Here is a tiny trained network, its code and every weight. The questions are about switching its units off for an input and a class, where a switched-off unit gives its printed mean instead of its output.

import numpy as np


def w(rows, s, z=0):
    codes = np.array(rows[::2]) - 128.0
    scale = np.full(codes.shape[1], s)
    scale[-1] = z or s
    return codes * scale


def norm(h):
    return h / np.sqrt((h * h).mean(-1, keepdims=True) + 1e-5)


def f(y):
    return y / 2 * (1 + np.tanh(0.7978845608 * (y + 0.044715 * y**3)))


def log_softmax(a):
    a = a - a.max(-1, keepdims=True)
    return a - np.log(np.exp(a).sum(-1, keepdims=True))


def net(x, mask):
    res = np.array(x, float).reshape(1, 4) / 4 @ E
    u = 0
    for l in range(2):
        y = f(norm(res) @ A[l][:, :-1].T + A[l][:, -1])
        res = res + np.where(mask[u : u + 9], y, B[l][:, -1]) @ B[l][:, :-1]
        u += 9
    return log_softmax(norm(res)[-1] @ U[:, :-1].T + U[:, -1])


A, B = {}, {}
E = w([
[115,149,22,153,180,161,168,83,65],'x0',
[129,127,134,128,128,128,127,128,123],'x1',
[5,74,102,183,125,179,56,171,134],'x2',
[103,122,116,132,52,91,239,232,130],'x3',
],0.0027)
A[0] = w([
[200,229,83,100,203,142,213,63,49,3],'L0N0',
[209,126,223,40,105,44,85,77,212,148],'L0N1',
[253,200,195,91,177,121,69,17,118,104],'L0N2',
[29,55,78,156,76,163,158,196,119,27],'L0N3',
[105,122,69,133,105,105,209,176,76,92],'L0N4',
[129,48,187,139,87,196,86,178,194,68],'L0N5',
[150,189,75,150,129,124,209,186,52,55],'L0N6',
[90,153,89,147,138,153,153,122,77,63],'L0N7',
[54,84,118,120,86,138,129,197,108,42],'L0N8',
],0.0027,0.0026)
B[0] = w([
[65,116,203,168,98,5,73,71,127,194],'L0N0',
[141,178,90,110,203,234,147,196,168,250],'L0N1',
[142,220,154,218,172,168,97,220,177,253],'L0N2',
[160,221,150,171,178,170,82,168,177,159],'L0N3',
[85,195,125,117,105,138,163,155,190,166],'L0N4',
[103,184,131,140,125,63,100,84,134,148],'L0N5',
[37,202,99,92,107,116,123,55,200,155],'L0N6',
[149,134,54,156,174,143,122,144,130,115],'L0N7',
[168,157,164,204,175,119,107,155,141,127],'L0N8',
],0.0031,0.002)
A[1] = w([
[148,111,175,107,70,114,167,176,156,81],'L1N0',
[180,142,174,139,162,63,70,2,78,25],'L1N1',
[138,152,56,147,106,72,216,72,23,93],'L1N2',
[73,158,56,200,181,135,112,106,95,88],'L1N3',
[106,65,164,124,139,163,32,106,149,157],'L1N4',
[213,168,151,142,168,67,119,78,105,79],'L1N5',
[59,54,149,191,48,48,125,192,117,44],'L1N6',
[181,150,110,64,86,81,231,148,151,119],'L1N7',
[134,37,49,120,144,158,107,76,29,6],'L1N8',
],0.0046,0.002)
B[1] = w([
[169,83,166,126,185,149,104,129,45,182],'L1N0',
[117,104,23,213,96,146,232,249,83,189],'L1N1',
[79,209,109,117,134,103,85,133,251,215],'L1N2',
[207,52,137,168,99,133,164,135,46,231],'L1N3',
[47,189,110,14,52,19,203,37,203,234],'L1N4',
[47,113,88,153,83,181,119,179,150,173],'L1N5',
[253,236,118,124,231,216,86,89,195,183],'L1N6',
[94,40,144,93,106,67,77,68,58,254],'L1N7',
[160,51,235,111,144,229,42,109,175,159],'L1N8',
],0.0037,0.0028)
U = w([
[196,229,187,118,179,207,78,190,206,156],'0',
[44,182,89,55,73,26,142,38,184,251],'1',
[136,149,7,250,131,175,191,202,74,167],'2',
[121,1,119,147,116,217,85,47,73,7],'3',
[190,44,197,54,118,65,160,172,1,30],'4',
],0.0077,0.0011)

Each question gives the input, the list of numbers given to net, and the class t.
The units are the neurons (one row each of A and B). Each row of codes is followed by its name. A weight is (code - 128) times the scale printed after its matrix; where a second scale follows, it is the last column's (A, B and U).
mask holds one flag per neuron, layer by layer. A switched-off neuron (its flag False) gives its mean, the last column of its row in B, instead of its output. The means were averaged over made-up inputs and are rounded, as every weight is.
A unit's drop is (log p(t) with every unit on - log p(t) with that unit switched off) / (log p(t) with every unit on - log p(t) with every unit switched off).
The circuit of an input: a set's keep is (log p(t) with only the set's units on - log p(t) with every unit switched off) / (log p(t) with every unit on - log p(t) with every unit switched off). Starting from the 12 units with the biggest drops (on a tie, the unit counted first), units are removed one at a time, each time the one whose removal leaves the highest keep (on an exact tie, the one counted first), for as long as the keep stays at least 0.8.
circuit, biggest first: the units of the circuit, biggest drop first
top k neurons: the k neurons with the biggest drops, biggest first
k most important neurons of layer l: the k neurons of layer l with the biggest drops, biggest first
drop of u: that unit's drop, to one decimal
input [3,8,-3,-7], class 2: most important neuron of layer 1 -> L1N1
input [5,-8,-8,-1], class 2: circuit, biggest first -> L1N1; L1N5
input [1,5,-8,-5], class 2: top 2 neurons -> L1N1; L0N0
input [0,-3,-3,2], class 4: top 4 neurons -> L1N7; L1N4; L1N0; L0N5
input [0,-3,-5,1], class 4: 2 most important neurons of layer 1 -> L1N7; L1N4
input [6,7,7,0], class 3: circuit, biggest first -> L1N8; L0N2
input [6,1,0,1], class 1: top 2 neurons -> L1N2; L0N2
input [5,-5,6,0], class 3: top 3 neurons -> L0N2; L1N8; L1N1
input [-7,-6,1,7], class 0: 2 most important neurons of layer 1 -> L1N6; L1N3
input [-7,-8,1,-7], class 1: top 3 neurons -> L1N4; L1N6; L0N3
input [-3,-7,8,1], class 0: 2 most important neurons of layer 0 -> L0N6; L0N8
input [-2,-6,2,1], class 0: top 2 neurons -> L1N6; L1N7
input [2,5,-6,0], class 2: top 3 neurons -> L1N4; L0N0; L1N1
input [7,0,-5,-7], class 2: most important neuron of layer 1 -> L1N1
input [0,7,1,7], class 0: 3 most important neurons of layer 1 -> L1N6; L1N4; L1N3
input [0,-3,0,4], class 4: 4 most important neurons of layer 1 -> L1N7; L1N4; L1N0; L1N2
input [-1,-5,2,-2], class 1: drop of L1N4 -> 4.1
input [8,-2,-3,1], class 1: drop of L0N3 -> 0.1
input [-5,-8,-1,4], class 4: drop of L1N7 -> 0.2
